Below is a small trained network, with its code and all its weights. Each question gives an input and a target symbol and asks what happens when units are switched off, that is, made to give their printed mean instead of their output.

import numpy as np


def w(rows, s, z=0):
    codes = np.array(rows[::2]) - 128.0
    scale = np.full(codes.shape[1], s)
    scale[-1] = z or s
    return codes * scale


def f(y):
    return y / 2 * (1 + np.tanh(0.7978845608 * (y + 0.044715 * y**3)))


def softmax(a):
    e = np.exp(a - a.max(-1, keepdims=True))
    return e / e.sum(-1, keepdims=True)


def log_softmax(a):
    a = a - a.max(-1, keepdims=True)
    return a - np.log(np.exp(a).sum(-1, keepdims=True))


def net(x, mask):
    ids = ['ΓΔΛΠΩαβεζηθμστφψ'.index(c) for c in x.split()]
    T = len(ids)
    res = E[ids] + P[:T]
    q, k, v = (res @ M[0].T for M in (Q, K, V))
    z = softmax(np.where(np.tri(T) > 0, q @ k.T / 2**0.5, -1e9)) @ v
    res = res + np.where(mask[0], z, O[0][:, -1]) @ O[0][:, :-1]
    y = f(res @ A[0][:, :-1].T + A[0][:, -1])
    res = res + np.where(mask[1:9], y, B[0][:, -1]) @ B[0][:, :-1]
    return log_softmax(res[-1] @ U[:, :-1].T + U[:, -1])


Q, K, V, O, A, B = {}, {}, {}, {}, {}, {}
E = w([
[119,69,164,146,70,139],'Γ',
[207,183,143,127,144,46],'Δ',
[179,109,27,58,144,17],'Λ',
[157,128,124,19,138,171],'Π',
[103,130,142,144,94,103],'Ω',
[75,126,248,119,108,141],'α',
[77,173,112,78,139,113],'β',
[139,133,48,93,95,125],'ε',
[132,55,110,80,85,142],'ζ',
[112,133,107,134,102,83],'η',
[132,121,97,66,23,122],'θ',
[146,91,115,107,83,139],'μ',
[168,92,75,127,76,92],'σ',
[163,144,108,137,96,115],'τ',
[146,153,81,190,63,27],'φ',
[148,149,208,159,121,126],'ψ',
],0.018)
P = w([
[65,237,171,126,1,155],'0',
[122,130,94,63,160,91],'1',
[128,137,94,63,156,86],'2',
[139,126,127,81,162,83],'3',
[157,140,132,94,147,73],'4',
[161,129,137,89,152,77],'5',
[177,139,118,95,156,63],'6',
[166,146,154,108,140,83],'7',
[188,145,148,100,142,66],'8',
[179,136,157,111,129,80],'9',
[178,162,140,102,131,60],'10',
[190,153,123,88,138,45],'11',
],0.012)
Q[0] = w([
[95,55,61,247,254,228],'head 1',
[106,206,117,153,186,147],'head 1',
],0.0065)
K[0] = w([
[147,67,118,116,254,103],'head 1',
[115,52,31,200,121,172],'head 1',
],0.0081)
V[0] = w([
[87,12,20,186,56,194],'head 1',
[61,114,255,193,98,136],'head 1',
],0.0064)
O[0] = w([
[189,7,107,111,81,145,3],'head 1',
[86,84,150,156,165,155,199],'head 1',
],0.02,0.0043)
A[0] = w([
[197,112,101,126,89,117,134],'neuron 1',
[207,121,55,105,158,7,156],'neuron 2',
[109,149,147,253,47,65,161],'neuron 3',
[123,165,104,108,82,239,137],'neuron 4',
[142,122,184,112,198,122,182],'neuron 5',
[105,62,65,88,105,164,153],'neuron 6',
[47,201,59,155,188,162,3],'neuron 7',
[63,158,102,139,162,133,65],'neuron 8',
],0.0072,0.0034)
B[0] = w([
[215,99,116,186,21,135,154],'neuron 1',
[61,181,168,146,133,155,247],'neuron 2',
[90,124,3,62,156,107,153],'neuron 3',
[117,151,216,76,194,251,126],'neuron 4',
[110,161,72,186,75,85,163],'neuron 5',
[231,146,171,139,96,91,146],'neuron 6',
[184,159,225,228,69,157,186],'neuron 7',
[226,146,119,131,136,198,163],'neuron 8',
],0.0067,0.015)
U = w([
[108,32,127,172,129,122,135],'Γ',
[189,164,134,165,143,75,252],'Δ',
[132,176,104,42,97,78,83],'Λ',
[170,164,134,47,191,156,222],'Π',
[31,104,69,132,176,149,221],'Ω',
[86,123,168,165,157,113,140],'α',
[96,172,117,84,199,169,39],'β',
[213,154,73,126,99,166,49],'ε',
[211,113,148,119,105,137,109],'ζ',
[96,133,65,134,141,139,26],'η',
[149,134,147,119,66,115,125],'θ',
[163,127,97,151,102,161,42],'μ',
[181,126,82,182,60,119,12],'σ',
[136,142,106,71,172,151,22],'τ',
[104,131,1,201,113,103,125],'φ',
[145,133,110,200,163,157,5],'ψ',
],0.009,0.0044)

Each question gives the input, a string of symbols that net reads in full, and the target symbol t.
The units are the heads (2 rows each of Q, K, V and O) and the neurons (one row each of A and B). Each row of codes is followed by its name. A weight is (code - 128) times the scale printed after its matrix; where a second scale follows, it is the last column's (O, A, B and U).
mask holds one flag per unit, heads first, then neurons. A switched-off unit (its flag False) gives its mean, the last column of its rows in O or B, instead of its output. The means were averaged over made-up inputs and are rounded, as every weight is.
A unit's drop is (log p(t) with every unit on - log p(t) with that unit switched off) / (log p(t) with every unit on - log p(t) with every unit switched off).
The circuit of an input: a set's keep is (log p(t) with only the set's units on - log p(t) with every unit switched off) / (log p(t) with every unit on - log p(t) with every unit switched off). Starting from all 9 units, units are removed one at a time, each time the one whose removal leaves the highest keep (on an exact tie, the one counted first), for as long as the keep stays at least 0.8.
units of the circuit, in order: the units of the circuit, biggest drop first
most important unit: the unit with the biggest drop
k most important neurons: the k neurons with the biggest drops, biggest first
drop of u: that unit's drop, to one decimal
input Δ Λ β Ω Λ σ ε Λ Δ β, target Δ: units of the circuit, in order -> (head 1; neuron 7)
input Δ Λ Δ Λ Λ α, target Δ: units of the circuit, in order -> (head 1; neuron 7; neuron 8; neuron 2)
input Λ φ ψ ζ θ Ω φ Λ Δ θ β, target Λ: 2 most important neurons -> (neuron 7; neuron 8)
input Λ ζ Λ Λ μ, target Λ: units of the circuit, in order -> (head 1; neuron 7)
input α Λ Λ τ, target α: most important neuron -> (neuron 7)
input Λ ζ Λ φ, target Λ: units of the circuit, in order -> (head 1; neuron 3)
input Δ Λ Δ Λ Ω Γ θ Ω Π, target Δ: 2 most important neurons -> (neuron 7; neuron 5)
input Λ φ ψ Ω β α Λ Λ Δ Λ η, target Λ: units of the circuit, in order -> (head 1; neuron 3)
input θ Λ ψ Δ Λ Λ Γ σ φ, target φ: 2 most important neurons -> (neuron 3; neuron 7)
input ζ Λ Λ Λ ζ, target ζ: units of the circuit, in order -> (head 1; neuron 6)
input Ω Ω Ω, target Ω: 3 most important neurons -> (neuron 7; neuron 1; neuron 6)
input Δ α Λ Λ ζ, target Δ: units of the circuit, in order -> (head 1; neuron 7; neuron 2)
input Λ Γ σ Δ Δ ψ β Ω η Ω Δ, target Λ: units of the circuit, in order -> (head 1; neuron 7; neuron 3)
input Γ Γ Ω Δ β σ Λ, target Γ: most important unit -> head 1
input Λ ψ Γ Λ Δ μ Ω, target Λ: 2 most important neurons -> (neuron 7; neuron 3)
input Γ τ μ, target Γ: drop of neuron 4 -> 0.0
input Δ Λ ζ ζ Δ σ τ Π, target Δ: drop of neuron 7 -> 0.8
input α β Ω Λ ε α Ω Λ Λ, target α: drop of head 1 -> 0.6
